Below is a small trained network, with its code and all its weights. Each question gives an input and a class and asks what happens when units are switched off, that is, made to give their printed mean instead of their output.

import numpy as np


def w(rows, s, z=0):
    codes = np.array(rows[::2]) - 128.0
    scale = np.full(codes.shape[1], s)
    scale[-1] = z or s
    return codes * scale


def f(y):
    return np.maximum(y, 0)


def log_softmax(a):
    a = a - a.max(-1, keepdims=True)
    return a - np.log(np.exp(a).sum(-1, keepdims=True))


def net(x, mask):
    res = np.array(x, float).reshape(1, 3) / 4 @ E
    y = f(res @ A[0][:, :-1].T + A[0][:, -1])
    res = res + np.where(mask, y, B[0][:, -1]) @ B[0][:, :-1]
    return log_softmax(res[-1] @ U[:, :-1].T + U[:, -1])


A, B = {}, {}
E = w([
[131,119,66,145,194,128,234,204,84,199,26],'x0',
[58,86,254,81,210,11,127,156,89,112,131],'x1',
[88,133,172,216,11,115,140,55,73,193,75],'x2',
],0.0099)
A[0] = w([
[131,109,96,146,158,137,246,122,57,119,106,146],'neuron 0',
[58,83,212,92,175,71,147,160,105,161,140,99],'neuron 1',
[126,165,126,114,195,163,176,132,113,176,83,26],'neuron 2',
[51,131,166,184,65,135,116,93,53,223,88,102],'neuron 3',
[150,85,115,76,142,142,107,122,139,110,168,98],'neuron 4',
[128,147,112,133,132,121,183,169,82,186,117,135],'neuron 5',
[106,122,84,92,147,129,168,164,96,135,84,130],'neuron 6',
[126,171,171,151,77,117,109,75,130,59,137,187],'neuron 7',
[151,159,79,92,91,121,118,123,165,144,114,253],'neuron 8',
[134,130,106,52,188,162,144,192,175,96,129,63],'neuron 9',
[115,150,157,167,148,109,47,157,181,106,159,87],'neuron 10',
[188,156,86,144,112,167,172,96,174,176,146,148],'neuron 11',
],0.011,0.0026)
B[0] = w([
[209,123,228,153,49,112,137,78,162,128,160,210],'neuron 0',
[80,166,248,90,111,186,147,151,155,123,35,249],'neuron 1',
[145,143,153,183,48,144,92,94,184,98,237,188],'neuron 2',
[150,194,30,149,138,84,178,184,164,81,7,243],'neuron 3',
[181,136,98,170,110,59,96,176,131,102,152,178],'neuron 4',
[160,127,181,127,35,87,136,74,161,144,220,195],'neuron 5',
[204,74,173,117,74,94,146,127,155,81,190,193],'neuron 6',
[233,125,167,143,55,98,68,134,175,168,143,200],'neuron 7',
[133,149,191,42,83,163,208,148,79,112,136,182],'neuron 8',
[165,254,82,219,153,147,171,191,98,53,87,226],'neuron 9',
[206,136,163,89,132,80,107,138,253,138,144,182],'neuron 10',
[67,150,188,60,153,196,172,187,168,204,103,205],'neuron 11',
],0.0071,0.015)
U = w([
[143,189,56,243,127,101,140,177,161,78,94,94],'0',
[164,110,160,165,69,119,88,55,183,117,208,83],'1',
[77,143,194,61,125,225,152,165,160,176,113,91],'2',
[166,154,146,109,125,111,136,130,89,161,143,253],'3',
[2,64,146,168,177,126,131,74,67,154,191,66],'4',
[106,47,71,167,182,125,78,171,56,151,112,66],'5',
],0.0093,0.0064)

Each question gives the input, the list of numbers given to net, and the class t.
The units are the neurons (one row each of A and B). Each row of codes is followed by its name. A weight is (code - 128) times the scale printed after its matrix; where a second scale follows, it is the last column's (A, B and U).
mask holds one flag per neuron, in row order. A switched-off neuron (its flag False) gives its mean, the last column of its row in B, instead of its output. The means were averaged over made-up inputs and are rounded, as every weight is.
A unit's drop is (log p(t) with every unit on - log p(t) with that unit switched off) / (log p(t) with every unit on - log p(t) with every unit switched off).
The circuit of an input: a set's keep is (log p(t) with only the set's units on - log p(t) with every unit switched off) / (log p(t) with every unit on - log p(t) with every unit switched off). Starting from all 12 units, units are removed one at a time, each time the one whose removal leaves the highest keep (on an exact tie, the one counted first), for as long as the keep stays at least 0.8.
circuit, biggest first: the units of the circuit, biggest drop first
most important unit: the unit with the biggest drop
top k neurons: the k neurons with the biggest drops, biggest first
drop when u is switched off: that unit's drop, to one decimal
input [-2,5,-3], class 2: top 2 neurons	(neuron 1; neuron 3)
input [-5,4,6], class 0: most important unit	neuron 3
input [1,4,5], class 0: top 2 neurons	(neuron 3; neuron 11)
input [8,0,7], class 1: top 3 neurons	(neuron 5; neuron 0; neuron 9)
input [-1,4,-4], class 0: top 2 neurons	(neuron 11; neuron 9)
input [1,-2,2], class 3: circuit, biggest first	(neuron 1; neuron 9; neuron 2)
input [-2,-5,-3], class 2: top 3 neurons	(neuron 11; neuron 3; neuron 8)
input [-3,6,-4], class 2: top 2 neurons	(neuron 1; neuron 3)
input [8,2,7], class 1: top 2 neurons	(neuron 5; neuron 0)
input [1,-5,-3], class 2: top 3 neurons	(neuron 11; neuron 3; neuron 8)
input [-5,-5,5], class 0: top 2 neurons	(neuron 3; neuron 1)
input [1,4,0], class 2: drop when neuron 1 is switched off	0.4
input [-5,-4,-7], class 0: drop when neuron 9 is switched off	0.6
input [-4,2,-7], class 0: drop when neuron 9 is switched off	0.2
input [-3,8,2], class 2: circuit, biggest first	(neuron 1)
